Here is a tiny trained network, its code and every weight. The questions are about switching its units off for an input and a class, where a switched-off unit gives its printed mean instead of its output.

import numpy as np


def w(rows, s, z=0):
    codes = np.array(rows[::2]) - 128.0
    scale = np.full(codes.shape[1], s)
    scale[-1] = z or s
    return codes * scale


def f(y):
    return np.maximum(y, 0)


def log_softmax(a):
    a = a - a.max(-1, keepdims=True)
    return a - np.log(np.exp(a).sum(-1, keepdims=True))


def net(x, mask):
    res = np.array(x, float).reshape(1, 4) / 4 @ E
    y = f(res @ A[0][:, :-1].T + A[0][:, -1])
    res = res + np.where(mask, y, B[0][:, -1]) @ B[0][:, :-1]
    return log_softmax(res[-1] @ U[:, :-1].T + U[:, -1])


A, B = {}, {}
E = w([
[101,39,142,158,95,159,193,5,126,216],'x0',
[176,75,211,121,112,6,23,143,64,179],'x1',
[2,177,86,167,216,90,135,158,85,178],'x2',
[246,92,36,174,219,125,125,138,160,181],'x3',
],0.009)
A[0] = w([
[140,102,154,79,125,71,56,139,63,190,114],'n1',
[115,56,138,176,74,149,151,82,122,190,89],'n2',
[188,119,97,152,168,112,101,140,155,194,92],'n3',
[100,175,79,92,109,192,170,105,192,89,95],'n4',
[131,82,150,177,107,134,164,67,160,149,111],'n5',
[143,98,175,121,125,56,95,128,85,146,101],'n6',
[151,106,149,136,78,69,56,157,55,187,98],'n7',
[46,156,199,96,45,126,136,109,119,93,113],'n8',
[206,134,70,176,157,124,150,148,140,192,97],'n9',
[162,221,53,85,126,85,72,214,147,16,111],'n10',
[251,105,165,86,69,179,118,103,174,97,79],'n11',
[116,133,129,105,126,124,135,93,130,158,250],'n12',
[162,209,116,99,178,76,67,224,118,1,86],'n13',
[185,95,45,144,179,95,156,159,138,169,153],'n14',
[166,105,219,148,140,55,70,103,86,202,122],'n15',
[144,124,67,183,158,170,154,121,183,84,125],'n16',
[180,110,141,126,232,141,147,121,171,162,96],'n17',
[70,159,192,79,80,137,118,90,87,85,80],'n18',
[118,94,143,123,116,141,168,18,155,197,132],'n19',
[27,141,66,174,190,119,121,161,70,163,139],'n20',
[183,75,174,97,46,171,108,105,181,83,117],'n21',
[188,95,77,157,177,111,104,127,204,148,109],'n22',
[70,93,154,127,97,151,145,160,110,90,126],'n23',
[24,174,82,158,179,110,79,156,90,183,115],'n24',
[18,170,197,55,35,109,186,173,105,133,125],'n25',
[92,179,97,136,121,177,191,132,174,98,118],'n26',
[211,103,110,80,17,163,114,134,193,85,140],'n27',
[69,176,82,168,147,92,149,155,67,186,74],'n28',
[85,163,109,153,130,200,231,118,223,101,98],'n29',
[76,112,110,169,141,112,148,140,103,204,114],'n30',
[66,74,113,165,132,92,175,54,88,179,105],'n31',
],0.0094,0.016)
B[0] = w([
[128,127,160,151,169,150,162,104,169,112,197],'n1',
[165,164,107,113,96,173,159,101,99,171,178],'n2',
[95,114,107,160,99,100,129,101,142,113,164],'n3',
[123,96,175,149,166,143,169,74,175,108,189],'n4',
[164,149,105,122,118,147,145,139,106,161,173],'n5',
[132,120,154,146,146,148,151,82,177,124,180],'n6',
[127,119,177,174,162,158,171,84,174,120,193],'n7',
[122,138,78,172,94,83,107,103,132,93,207],'n8',
[101,94,94,173,61,84,121,71,124,62,173],'n9',
[191,176,104,120,97,182,168,117,93,188,217],'n10',
[65,92,138,114,157,141,65,108,75,152,187],'n11',
[202,170,131,89,152,80,123,245,153,112,253],'n12',
[170,174,113,125,90,178,170,113,92,167,210],'n13',
[126,150,98,141,94,92,97,130,151,93,201],'n14',
[136,130,155,139,163,177,158,105,183,97,218],'n15',
[107,147,165,160,152,112,137,121,164,131,185],'n16',
[114,118,117,167,83,99,118,92,116,105,160],'n17',
[93,104,75,185,78,105,124,72,127,106,177],'n18',
[172,195,108,102,104,157,159,140,87,154,205],'n19',
[108,106,141,105,153,142,72,146,109,121,217],'n20',
[90,129,130,111,156,133,82,119,96,126,197],'n21',
[123,134,95,176,93,101,95,111,136,101,177],'n22',
[133,131,106,135,108,91,131,118,141,108,168],'n23',
[97,79,145,81,152,141,72,110,95,142,205],'n24',
[135,139,90,170,98,84,94,128,145,100,228],'n25',
[131,128,174,145,162,143,139,97,164,115,196],'n26',
[68,92,146,83,168,134,59,153,101,139,208],'n27',
[38,99,133,123,167,150,101,66,88,161,169],'n28',
[135,125,180,152,155,151,153,96,170,122,210],'n29',
[105,131,130,98,150,121,109,114,82,133,170],'n30',
[175,150,115,120,93,168,140,110,91,163,189],'n31',
],0.012,0.016)
U = w([
[122,135,218,157,171,150,181,97,232,116,110],'0',
[107,138,43,184,43,43,90,103,143,85,121],'1',
[171,185,100,97,71,183,178,115,52,221,102],'2',
[47,106,158,59,172,132,37,117,54,156,105],'3',
[199,180,144,44,160,41,108,250,205,91,254],'4',
[85,76,124,128,86,108,188,144,106,122,118],'5',
[78,91,128,111,92,102,176,144,137,160,118],'6',
[112,99,120,80,96,84,180,168,153,151,114],'7',
],0.011,0.018)

Each question gives the input, the list of numbers given to net, and the class t.
The units are the neurons (one row each of A and B). Each row of codes is followed by its name. A weight is (code - 128) times the scale printed after its matrix; where a second scale follows, it is the last column's (A, B and U).
mask holds one flag per neuron, in row order. A switched-off neuron (its flag False) gives its mean, the last column of its row in B, instead of its output. The means were averaged over made-up inputs and are rounded, as every weight is.
A unit's drop is (log p(t) with every unit on - log p(t) with that unit switched off) / (log p(t) with every unit on - log p(t) with every unit switched off).
The circuit of an input: a set's keep is (log p(t) with only the set's units on - log p(t) with every unit switched off) / (log p(t) with every unit on - log p(t) with every unit switched off). Starting from the 12 units with the biggest drops (on a tie, the unit counted first), units are removed one at a time, each time the one whose removal leaves the highest keep (on an exact tie, the one counted first), for as long as the keep stays at least 0.8.
units of the circuit, in order: the units of the circuit, biggest drop first
most important unit: the unit with the biggest drop
k most important neurons: the k neurons with the biggest drops, biggest first
drop of u: that unit's drop, to one decimal
input [8,-6,5,-1], class 2: units of the circuit, in order => n19
input [6,1,-7,6], class 3: 4 most important neurons => n11; n27; n21; n25
input [-7,7,8,-8], class 1: 4 most important neurons => n25; n8; n18; n27
input [8,-7,-4,0], class 2: 3 most important neurons => n19; n2; n5
input [2,0,3,-2], class 4: 2 most important neurons => n11; n27
input [-4,6,-8,0], class 3: 2 most important neurons => n11; n27
input [-1,7,0,7], class 0: 4 most important neurons => n15; n7; n1; n25
input [-6,5,-7,3], class 3: 2 most important neurons => n27; n11
input [8,8,5,3], class 0: 2 most important neurons => n15; n7
input [1,7,-6,8], class 1: 3 most important neurons => n9; n22; n14
input [-7,6,8,3], class 3: 3 most important neurons => n24; n20; n28
input [4,4,5,-6], class 1: 2 most important neurons => n25; n8
input [-8,0,3,6], class 2: 2 most important neurons => n10; n13
input [-8,0,7,-1], class 2: units of the circuit, in order => n10
input [5,2,6,-7], class 1: 2 most important neurons => n25; n8
input [-7,7,3,-4], class 0: 2 most important neurons => n7; n1
input [6,-5,8,-5], class 3: drop of n20 => 0.2
input [-5,6,-3,8], class 1: drop of n22 => 0.1
input [-2,3,-3,1], class 4: drop of n18 => 0.1
input [-3,4,3,-1], class 0: drop of n12 => 0.1
input [-3,2,0,-3], class 4: most important unit => n9
